Here is a tiny trained network, its code and every weight. The questions are about switching its units off for an input and a target symbol, where a switched-off unit gives its printed mean instead of its output.

import numpy as np


def w(rows, s, z=0):
    codes = np.array(rows[::2]) - 128.0
    scale = np.full(codes.shape[1], s)
    scale[-1] = z or s
    return codes * scale


def norm(h):
    return h / np.sqrt((h * h).mean(-1, keepdims=True) + 1e-5)


def f(y):
    return y / 2 * (1 + np.tanh(0.7978845608 * (y + 0.044715 * y**3)))


def softmax(a):
    e = np.exp(a - a.max(-1, keepdims=True))
    return e / e.sum(-1, keepdims=True)


def log_softmax(a):
    a = a - a.max(-1, keepdims=True)
    return a - np.log(np.exp(a).sum(-1, keepdims=True))


def net(x, mask):
    ids = ['ΞΦΨΩαγπσ'.index(c) for c in x.split()]
    T = len(ids)
    res = E[ids] + P[:T]
    r = norm(res)
    for j in range(3):
        rows = slice(2 * j, 2 * j + 2)
        q, k, v = (r @ M[0][rows].T for M in (Q, K, V))
        z = softmax(np.where(np.tri(T) > 0, q @ k.T / 2**0.5, -1e9)) @ v
        o = O[0][rows]
        res = res + np.where(mask[j], z, o[:, -1]) @ o[:, :-1]
    y = f(norm(res) @ A[0][:, :-1].T + A[0][:, -1])
    res = res + np.where(mask[3:7], y, B[0][:, -1]) @ B[0][:, :-1]
    return log_softmax(norm(res)[-1] @ U[:, :-1].T + U[:, -1])


Q, K, V, O, A, B = {}, {}, {}, {}, {}, {}
E = w([
[92,43,176,49,160,88,176],'Ξ',
[130,148,185,89,177,48,120],'Φ',
[149,97,205,101,211,113,68],'Ψ',
[144,67,227,210,187,150,145],'Ω',
[45,66,144,174,217,60,141],'α',
[30,163,193,157,124,176,215],'γ',
[110,123,100,231,146,172,101],'π',
[59,92,251,168,79,52,25],'σ',
],0.015)
P = w([
[116,191,64,43,251,163,5],'0',
[130,203,87,100,208,108,66],'1',
[120,187,98,137,181,104,92],'2',
[129,185,117,146,154,92,96],'3',
[126,177,129,158,135,89,90],'4',
[120,175,146,151,121,109,72],'5',
[126,173,158,143,102,114,49],'6',
[116,177,164,137,84,117,33],'7',
[110,173,164,135,67,112,24],'8',
[94,163,172,121,50,133,2],'9',
],0.0074)
Q[0] = w([
[231,192,33,84,105,220,227],'h0',
[207,133,138,106,66,129,146],'h0',
[134,141,89,105,120,130,130],'h1',
[162,130,113,136,107,100,141],'h1',
[103,174,128,48,139,109,174],'h2',
[196,197,3,166,34,192,187],'h2',
],0.014)
K[0] = w([
[202,145,64,77,209,171,210],'h0',
[175,82,139,94,197,123,208],'h0',
[162,129,124,152,167,115,189],'h1',
[109,130,149,116,152,141,139],'h1',
[220,145,150,107,123,179,156],'h2',
[163,145,78,103,250,138,191],'h2',
],0.013)
V[0] = w([
[212,193,139,192,82,169,46],'h0',
[148,121,194,47,101,121,154],'h0',
[145,121,175,157,185,122,134],'h1',
[135,108,162,142,14,87,61],'h1',
[149,86,62,127,140,53,107],'h2',
[216,12,161,142,154,133,115],'h2',
],0.011)
O[0] = w([
[141,183,69,74,150,103,198,99],'h0',
[163,8,153,170,173,204,158,69],'h0',
[65,114,93,143,156,74,150,254],'h1',
[187,132,146,180,100,107,135,96],'h1',
[174,94,140,32,66,98,75,130],'h2',
[154,101,93,182,144,56,86,109],'h2',
],0.014,0.0063)
A[0] = w([
[92,202,12,98,176,120,139,88],'n0',
[206,120,123,144,93,85,233,186],'n1',
[171,83,103,96,198,129,88,95],'n2',
[142,121,210,16,114,210,125,252],'n3',
],0.011,0.0014)
B[0] = w([
[170,116,57,105,61,249,109,254],'n0',
[118,160,204,232,17,105,86,175],'n1',
[165,133,188,97,98,126,246,167],'n2',
[97,140,55,192,22,113,125,151],'n3',
],0.011,0.0049)
U = w([
[183,90,143,58,192,123,172,208],'Ξ',
[176,124,138,185,74,142,108,162],'Φ',
[140,217,59,67,97,114,112,137],'Ψ',
[102,43,117,62,28,112,197,58],'Ω',
[137,59,2,158,165,91,173,103],'α',
[187,11,85,118,89,230,63,255],'γ',
[63,152,163,138,149,205,164,125],'π',
[81,137,130,95,144,38,25,42],'σ',
],0.0091,0.0042)

Each question gives the input, a string of symbols that net reads in full, and the target symbol t.
The units are the heads (2 rows each of Q, K, V and O) and the neurons (one row each of A and B). Each row of codes is followed by its name. A weight is (code - 128) times the scale printed after its matrix; where a second scale follows, it is the last column's (O, A, B and U).
mask holds one flag per unit, heads first, then neurons. A switched-off unit (its flag False) gives its mean, the last column of its rows in O or B, instead of its output. The means were averaged over made-up inputs and are rounded, as every weight is.
A unit's drop is (log p(t) with every unit on - log p(t) with that unit switched off) / (log p(t) with every unit on - log p(t) with every unit switched off).
most important unit: the unit with the biggest drop
k most important neurons: the k neurons with the biggest drops, biggest first
which heads matter: for each layer, one digit per head in row order, 1 if its drop is at least 0.15 and else 0, layers parted by /
drop of u: that unit's drop, to one decimal
input Ξ π Φ, target Ψ: which heads matter => 100
input α Ξ Ω Φ γ Ω σ γ α Φ, target Ψ: 2 most important neurons => (n0, n3)
input α Ξ α Φ Ξ Φ, target Ω: most important unit => h0
input Ξ Ψ α σ α Ω α Φ α Ψ, target Ξ: which heads matter => 110
input σ α α α α α Ψ σ α, target Φ: which heads matter => 110
input α γ α α Ω α Ξ, target σ: which heads matter => 100
input Ψ Φ α γ α Ξ Ξ Φ Ω, target α: which heads matter => 101
input Ξ Φ Ω Ξ, target α: which heads matter => 001
input σ σ Ξ, target Φ: which heads matter => 010
input α α γ α α γ σ σ Ξ, target Φ: which heads matter => 110
input Ξ α Ω σ Ω Φ Φ Ψ, target Ξ: which heads matter => 100
input π γ Φ π α, target Ψ: which heads matter => 100
input Ξ Φ α α Ξ γ Ξ α Ξ Ξ, target σ: which heads matter => 001
input α α Ω Ω Ξ Ψ Ξ, target Ξ: which heads matter => 101
input Φ α α γ σ σ Ψ, target Φ: most important unit => h1
input α α α Ψ Ω, target σ: drop of h2 => 0.2
input Ξ Ξ Ξ, target γ: drop of h0 => 0.7
input γ Ψ α π π, target Ψ: drop of h0 => 1.1
input α σ Ω Ψ π, target γ: drop of n0 => 0.8
input Ψ Φ α Ξ Ξ σ σ σ α Φ, target Φ: most important neuron => (n1)
